Below are the code and all the weights of a small trained network. Each question names an input and a class and asks about switching units off, where a switched-off unit gives its printed mean instead of its output.

import numpy as np


def w(rows, s, z=0):
    codes = np.array(rows[::2]) - 128.0
    scale = np.full(codes.shape[1], s)
    scale[-1] = z or s
    return codes * scale


def norm(h):
    return h / np.sqrt((h * h).mean(-1, keepdims=True) + 1e-5)


def f(y):
    return np.maximum(y, 0)


def log_softmax(a):
    a = a - a.max(-1, keepdims=True)
    return a - np.log(np.exp(a).sum(-1, keepdims=True))


def net(x, mask):
    res = np.array(x, float).reshape(1, 4) / 4 @ E
    u = 0
    for l in range(2):
        y = f(norm(res) @ A[l][:, :-1].T + A[l][:, -1])
        res = res + np.where(mask[u : u + 12], y, B[l][:, -1]) @ B[l][:, :-1]
        u += 12
    return log_softmax(norm(res)[-1] @ U[:, :-1].T + U[:, -1])


A, B = {}, {}
E = w([
[167,252,101,156,173,218],'x0',
[166,1,184,203,142,222],'x1',
[246,126,10,113,96,63],'x2',
[82,168,49,252,126,160],'x3',
],0.0085)
A[0] = w([
[54,111,151,171,119,121,78],'L0N0',
[85,199,100,181,137,113,2],'L0N1',
[189,175,90,178,118,195,115],'L0N2',
[110,165,167,95,109,97,83],'L0N3',
[87,97,170,154,132,150,59],'L0N4',
[98,158,163,33,143,110,125],'L0N5',
[89,72,148,221,124,139,89],'L0N6',
[57,150,99,105,120,107,178],'L0N7',
[73,167,200,4,112,111,129],'L0N8',
[110,45,121,111,109,99,156],'L0N9',
[123,115,59,153,114,87,177],'L0N10',
[165,110,162,82,140,188,189],'L0N11',
],0.014,0.0032)
B[0] = w([
[86,62,98,109,131,158,195],'L0N0',
[110,173,161,107,6,156,190],'L0N1',
[179,195,148,153,152,173,223],'L0N2',
[73,155,133,123,147,135,177],'L0N3',
[174,96,80,184,152,75,189],'L0N4',
[100,198,156,140,147,93,216],'L0N5',
[31,87,136,149,116,190,223],'L0N6',
[102,129,171,158,100,103,201],'L0N7',
[68,209,149,114,220,128,254],'L0N8',
[146,47,136,133,157,120,214],'L0N9',
[59,127,78,135,180,99,203],'L0N10',
[136,104,210,121,100,97,206],'L0N11',
],0.02,0.0085)
A[1] = w([
[98,93,128,114,136,174,92],'L1N0',
[134,164,139,96,122,99,5],'L1N1',
[94,176,84,110,89,161,206],'L1N2',
[66,88,70,138,87,74,145],'L1N3',
[140,201,2,141,147,167,123],'L1N4',
[129,143,95,173,136,168,106],'L1N5',
[153,107,62,172,149,98,197],'L1N6',
[188,178,118,53,223,132,192],'L1N7',
[122,166,195,110,109,153,86],'L1N8',
[107,188,105,82,145,121,142],'L1N9',
[134,142,78,69,148,34,179],'L1N10',
[154,86,173,57,131,94,173],'L1N11',
],0.019,0.003)
B[1] = w([
[180,73,175,138,145,90,203],'L1N0',
[89,102,154,155,178,144,171],'L1N1',
[98,173,196,98,89,110,228],'L1N2',
[188,136,41,18,154,163,250],'L1N3',
[50,200,179,172,205,113,220],'L1N4',
[153,82,222,76,124,4,193],'L1N5',
[99,177,89,159,118,63,180],'L1N6',
[113,187,170,23,4,160,255],'L1N7',
[116,158,28,141,113,62,240],'L1N8',
[83,112,174,203,169,146,249],'L1N9',
[207,207,57,243,123,76,229],'L1N10',
[131,184,202,233,123,153,188],'L1N11',
],0.017,0.008)
U = w([
[216,162,163,39,29,176,74],'0',
[71,14,53,102,203,124,162],'1',
[80,232,206,155,157,76,209],'2',
[212,118,78,81,131,200,1],'3',
[187,115,139,46,164,176,31],'4',
[155,30,225,159,158,136,167],'5',
[99,132,72,38,20,154,69],'6',
[198,142,7,155,140,55,106],'7',
],0.014,0.0066)

Each question gives the input, the list of numbers given to net, and the class t.
The units are the neurons (one row each of A and B). Each row of codes is followed by its name. A weight is (code - 128) times the scale printed after its matrix; where a second scale follows, it is the last column's (A, B and U).
mask holds one flag per neuron, layer by layer. A switched-off neuron (its flag False) gives its mean, the last column of its row in B, instead of its output. The means were averaged over made-up inputs and are rounded, as every weight is.
A unit's drop is (log p(t) with every unit on - log p(t) with that unit switched off) / (log p(t) with every unit on - log p(t) with every unit switched off).
most important unit: the unit with the biggest drop
top k neurons: the k neurons with the biggest drops, biggest first
k most important neurons of layer l: the k neurons of layer l with the biggest drops, biggest first
drop of u: that unit's drop, to one decimal
input [-5,-3,-7,2], class 1: most important unit	L0N0
input [1,3,-4,1], class 5: 2 most important neurons of layer 1	[L1N0; L1N8]
input [-8,-5,-1,8], class 1: top 2 neurons	[L1N7; L0N10]
input [-7,-8,7,8], class 7: 2 most important neurons of layer 0	[L0N8; L0N2]
input [2,1,2,-2], class 0: top 2 neurons	[L0N2; L0N6]
input [-1,0,-8,6], class 1: 2 most important neurons of layer 1	[L1N7; L1N3]
input [1,2,-5,4], class 5: 3 most important neurons of layer 1	[L1N0; L1N8; L1N5]
input [-6,4,-4,-3], class 5: 2 most important neurons of layer 0	[L0N10; L0N11]
input [-7,2,-1,-4], class 5: drop of L0N9	0.5
input [-3,1,-7,8], class 1: drop of L1N3	0.1
input [-8,-1,5,7], class 1: drop of L1N6	-0.1
input [-3,-5,-4,6], class 6: drop of L0N1	0.2
